Small tables with named rows and columns. After each table, cells are looked up by row and column.

Sutiluz
         Nizif  Fubus
Zukadu      24     35
Finu         9     79
Zabupat     14     64
Nuteb       18     46

Fubus of Zabupat is 64
Fubus of Zukadu is 35
Fubus of Finu is 79
Nizif of Nuteb is 18
Nizif of Zukadu is 24
Fubus of Nuteb is 46
Nizif of Finu is 9
Nizif of Zabupat is 14
Which row has the largest Nizif? Zukadu

Zedu =
|  | Bofa | Zezov | Sosimil | Venura | Ser | Siza |
|---|---|---|---|---|---|---|
| Zel | 7.335 | 6.663 | 5.844 | 4.810 | 6.361 | 7.014 |
| Velodug | 5.246 | 4.267 | 5.204 | 3.744 | 4.407 | 3.127 |
| Lubisa | 4.345 | 3.399 | 5.860 | 7.595 | 4.304 | 5.191 |
| Bisuro | 5.344 | 3.469 | 5.467 | 5.773 | 3.638 | 3.443 |
| Zose | 7.687 | 4.975 | 7.206 | 3.328 | 5.325 | 4.832 |
| Zag | 4.864 | 4.069 | 7.498 | 6.235 | 6.731 | 2.305 |
| Niz | 5.640 | 6.077 | 7.639 | 5.807 | 5.425 | 4.705 |
| Ritenas | 7.098 | 5.081 | 4.513 | 6.774 | 3.803 | 3.275 |
| Tek | 5.714 | 5.757 | 4.953 | 4.568 | 5.774 | 2.686 |
| Tisev | 4.242 | 4.170 | 4.685 | 7.303 | 3.684 | 5.252 |
| Nafoge | 8.414 | 5.033 | 6.674 | 3.502 | 4.876 | 3.948 |
| Vamive | 6.968 | 7.957 | 3.867 | 5.902 | 6.555 | 5.896 |

What is the Ser of Niz in Zedu?
5.425
What is the Sosimil of Zel in Zedu?
5.844
What is the Ser of Zel in Zedu?
6.361
What is the Ser of Ritenas in Zedu?
3.803
What is the Sosimil of Ritenas in Zedu?
4.513
What is the Zezov of Lubisa in Zedu?
3.399
What is the Venura of Lubisa in Zedu?
7.595
What is the Ser of Lubisa in Zedu?
4.304
Which row has the largest Bofa? Nafoge

Gen =
fields: Ber, Peg, Mib, Logoki, Bopali
Zoveko: [141, 76, 151, 204, 221]
Gem: [105, 143, 125, 121, 164]
Peve: [109, 83, 46, 120, 129]
Zisobe: [125, 122, 126, 90, 136]
Sugenad: [107, 128, 126, 123, 142]

Gem, Peg: 143
Sugenad, Bopali: 142
Gem, Mib: 125
Gem, Bopali: 164
Zoveko, Mib: 151
Sugenad, Peg: 128
Zisobe, Logoki: 90
Peve, Peg: 83
Sugenad, Mib: 126
Zisobe, Peg: 122

Table Laf
,Sev,Linuloz,Kas,Kezazez,Vaf,Lelimu
Tonezu,135,124,113,152,172,153
Lize,123,105,96,107,73,129
Binazal,70,120,115,145,55,103
Metozov,145,109,114,183,161,161
Sisopuz,124,105,94,84,76,111
Nen,98,135,142,125,94,71
Gor,149,99,121,191,170,161
Zorek,130,95,92,53,77,98
Zal,114,139,142,115,115,62
Far,136,104,116,173,186,161
Debe,133,91,104,41,52,104
Koli,109,146,154,112,123,63
Nuzedo,151,119,135,163,186,166
Dodiloz,128,103,102,65,83,98

Linuloz of Koli = 146
Vaf of Lize = 73
Linuloz of Metozov = 109
Linuloz of Gor = 99
Kas of Tonezu = 113
Kezazez of Koli = 112
Sev of Zorek = 130
Kas of Dodiloz = 102
Kas of Debe = 104
Kezazez of Sisopuz = 84
Linuloz of Binazal = 120
Lelimu of Binazal = 103
Linuloz of Far = 104
Kezazez of Far = 173
Which row has the largest Kezazez? Gor

Koduga:
,Suf,Num,Dozi,Bubu,Tino,Pubofe
Busir,71,176,72,16,190,62
Setatu,77,162,73,22,182,63
Rakav,97,97,121,129,102,105
Liseg,138,40,148,209,27,151
Lotim,89,130,91,66,146,81
Finevi,111,67,143,180,53,135

Liseg, Tino: 27
Lotim, Dozi: 91
Setatu, Bubu: 22
Rakav, Dozi: 121
Lotim, Bubu: 66
Liseg, Dozi: 148
Setatu, Dozi: 73
Lotim, Num: 130

Table Mamevo
columns: Vaba, Gam, Zatalop, Gel, Kora, Pep, Poz
Dil: [160, 197, 194, 153, 89, 112, 121]
Mefu: [143, 104, 132, 63, 193, 137, 172]
Lef: [112, 145, 165, 162, 192, 97, 200]
Dosupu: [173, 138, 144, 173, 217, 137, 176]
Duzane: [145, 131, 112, 86, 71, 197, 134]
Mov: [188, 135, 120, 159, 164, 58, 161]
Sol: [88, 189, 166, 82, 126, 111, 173]
Nosupu: [146, 156, 178, 104, 147, 220, 116]
Zifefu: [174, 81, 85, 137, 140, 93, 180]
Libu: [119, 74, 127, 119, 156, 157, 212]
Tes: [157, 114, 105, 142, 219, 166, 170]
Pamezaf: [117, 69, 151, 88, 141, 194, 150]

What is the Vaba of Dil in Mamevo? 160
What is the Vaba of Sol in Mamevo? 88
What is the Vaba of Zifefu in Mamevo? 174
What is the Gam of Libu in Mamevo? 74
What is the Gam of Zifefu in Mamevo? 81
What is the Gel of Mefu in Mamevo? 63
What is the Poz of Tes in Mamevo? 170
What is the Gel of Pamezaf in Mamevo? 88
What is the Gam of Nosupu in Mamevo? 156
What is the Vaba of Mov in Mamevo? 188
What is the Gel of Sol in Mamevo? 82
What is the Zatalop of Libu in Mamevo? 127
What is the Gel of Duzane in Mamevo? 86
What is the Zatalop of Duzane in Mamevo? 112
What is the Poz of Mefu in Mamevo? 172
What is the Vaba of Libu in Mamevo? 119
What is the Poz of Lef in Mamevo? 200
What is the Pep of Mefu in Mamevo? 137
What is the Vaba of Lef in Mamevo? 112
Row with the largest Kora: Tes

